(in the rows, 128 means zero)
Each row is followed by its class. Each block has new classes.
[123 122 131 121 120 131 105 105 125 127 142 120 136 127 118 130 126 156
 132 149 127 111] : Z557
[ 86 122 125 130 129 127 138 112 140 115 128 123 137 114  96 121 130 107
 152 114 130 109] : Z561
[122 143 123 121 123 108 108 148 107 133 130 129 151 160 124 145 135 158
 161 128 110 130] : Z800
[ 95 118 129 111 133 145 143 123 138 158 132 131 139 159 131 119 128 161
 137 105  92  95] : Z49
[119 119 128 125 140 146 128 134 129 139 132 132 171 134 128 128 152 132
 157 122 121 112] : Z861
[ 88 121 132 130 117 142 120 126 150 124 132 124 134 136 135 129 124 122
 156 125 118 107] : Z561
[129 127 135 132 133 114 150 139 144  92 126 121 127 116 113 110 118  90
 178 119 143 136] : Z561
[107 107 132 116 144 152 135 113 125 126 138 131 154 135 141 130 125 154
 110 127 126  95] : Z861
[ 74 123 122 112 122 121  87 111 126 105 117 127 175 122 127 133 125 190
 148 154 123  87] : Z800
[136 115 117 126 113 114 105 126 119 151 128 128 174 135 132 133 132 183
 123 148 122 122] : Z557
[147 110 127 116 128 115 113 125 115 149 132 115 206 138 121 146 128 196
 131 147 117 126] : Z557
[ 54 126 136 116 111 136 101 112 141  93 125 122 154 125 134 117 109 149
 140 133 114  69] : Z561
[120 123 120 111 105 132  90 138  96 159 116 138 172 150 115 156 140 186
 111 151 104 118] : Z800
[134 133 126 127 140 134 137 145 123  83 118 118 142 117 132 124 125 124
 150 124 159 132] : Z861
[134 117 107 117 102 135  79 123 118 125 129 128 144 124 126 141 126 188
 101 139 119 117] : Z800
[ 96 113 124 128 138 148 140  89 130 165 135 139 196 140 128 127 130 139
 120 124 109  98] : Z861
[109 133 139 122 127 133 116 122 104 134 125 133 123 145 132 127 125 148
 100 147 107  82] : Z49
[ 94 115 135 102 131 140 105 116 139 123 116 127 161 124 125 130 137 160
 133 150 121 126] : Z557
[ 82 114 122 121 124 134 110 140 132 135 140 131 157 138 128 140 121 165
 136 117  86  98] : Z557
[120 125 124 114 117 128 133 101 129 128 134 129 150 124 128 129 122 172
 127 152 139 122] : Z557
[100 113 120 110 122 147 111 110 129 131 131 129 155 127 143 125 108 168
 112 146 124  98] : Z557
[112 119 124 106 170 139 175 103 146 171 136 137 133 147 147 109 129 113
 150 122 139  76] : Z49
[ 82 117 130 130 135 160 117  93 145 156 135 141 147 112 148 105 126 157
  95 143 107  72] : Z861
[181 131 126  94 108 114  81 143  52 188 126 126 146 171 131 182 138 252
  58 138  88 130] : Z800
[117 116 130 129 163 149 187 127 146 171 156 150 148 155 153 111 127 118
 151 104 109  83] : Z49
[105 107 130 117 157 169 168  98 136 151 107 133 135 132 144 103 122 147
 134 116 124  96] : Z49
[121 106 121 114 122 143 107 101 121 132 126 145 141 114 139 133 133 189
 107 163 121  97] : Z557
[117  97 123 118 160 138 151 136 113 163 140 133 165 149 141 128 128 139
 135 114  98  92] : Z861
[ 96 122 121 122 118 133 104 125 125 109 126 132 156  91 121 127 128 162
 151 152  98 102] : Z800
[160 118 122 118 130 119 145 126 112 169 130 128 163 140 118 134 130 159
 141 128 122 114] : Z861
[118 116 121 130 107 146 102  95 128 119 125 139 166 123 119 135 133 181
 100 155 150 116] : Z557
[121 116 131 120 142 149 137 121 134 143 131 128 146 129 122 121 132 142
 121 133 138  96] : Z861
[140  99 112 116 132 108 113 147 104 153 133 118 155 134 132 154 132 192
 126 146 138 126] : Z557
[100 117 153 129 130 141 127 114 133 145 129 131 132 138 132 126 123 138
 113 136 123 117] : Z49
[123  86 138 108  88 132  93 135  73 159 125 125  99 171 138 159 145 200
  67 157  65 121] : Z800
[123 126 115 123 133 122 138 123 120 130 129 130 159 133 129 128 131 145
 176 122 104 101] : Z861
[ 82 125 123 142 144 146 116 118 149 128 140 143 134 121 134 133 142 117
 130 147 125 101] : Z561
[227 132 119 112  90  71  91 176  35 195 126 112 124 200 112 174 133 247
  70 148  64 163] : Z800
[ 74 114 128 120 143 156 130 114 140 178 134 143 139 143 125 120 162 136
 114 124 104  94] : Z861
[ 87 137 123 119 144 116 149 126 160 100 109 142 160 140 110 117 108 112
 199 109 103 102] : Z561

Each row is followed by its class. Each block has new classes.
[180 115 166 124 101 130 172  97 115 124 136 168 171 192 145  40 111  91
 153 141 187 102] : [55]
[135  90 112 104 133 133 121 126 101 168 100 173 140 204 151  64 150 112
 172 143 136 147] : [49]
[201 105 205 122 141 127 143 112 124 135 148 126 103 195 121  58 121 107
 179  94 159 112] : [60]
[128 104 129 121 120 134 126 128  94 151 136 153 111 187 130  68 148 107
 168 152 163 150] : [49]
[ 70  81 150 128 132 122 132 127 125 175 106 173 136 164 173  36 133 107
 181 137 202 139] : [55]
[186  97 143 133 127 130 114 121  90 153 124 130 143 164 128 131 142 122
 121 141 124 155] : [49]
[156  38 144 101 143 126 131 120 159 150 105 183  35 187 145  60 137 122
 206 126 154 109] : [60]
[ 45 123  90  75 170 134 117 124 136 201 119 130  85 143 159 142 146 115
 176 177 132 139] : [57]
[134 103 158 107 113 117 142 106 104 147 114 178 122 197 154  56 128 106
 145 101 175 117] : [55]
[122 101 145 101 147 115 150 112 105 145 119 160 125 148 146  72 120 120
 147 120 148 128] : [55]
[133 133 191 131 108 125 154  74  82 155 151 173 152 185 128  43 122 128
 137 114 180 101] : [55]
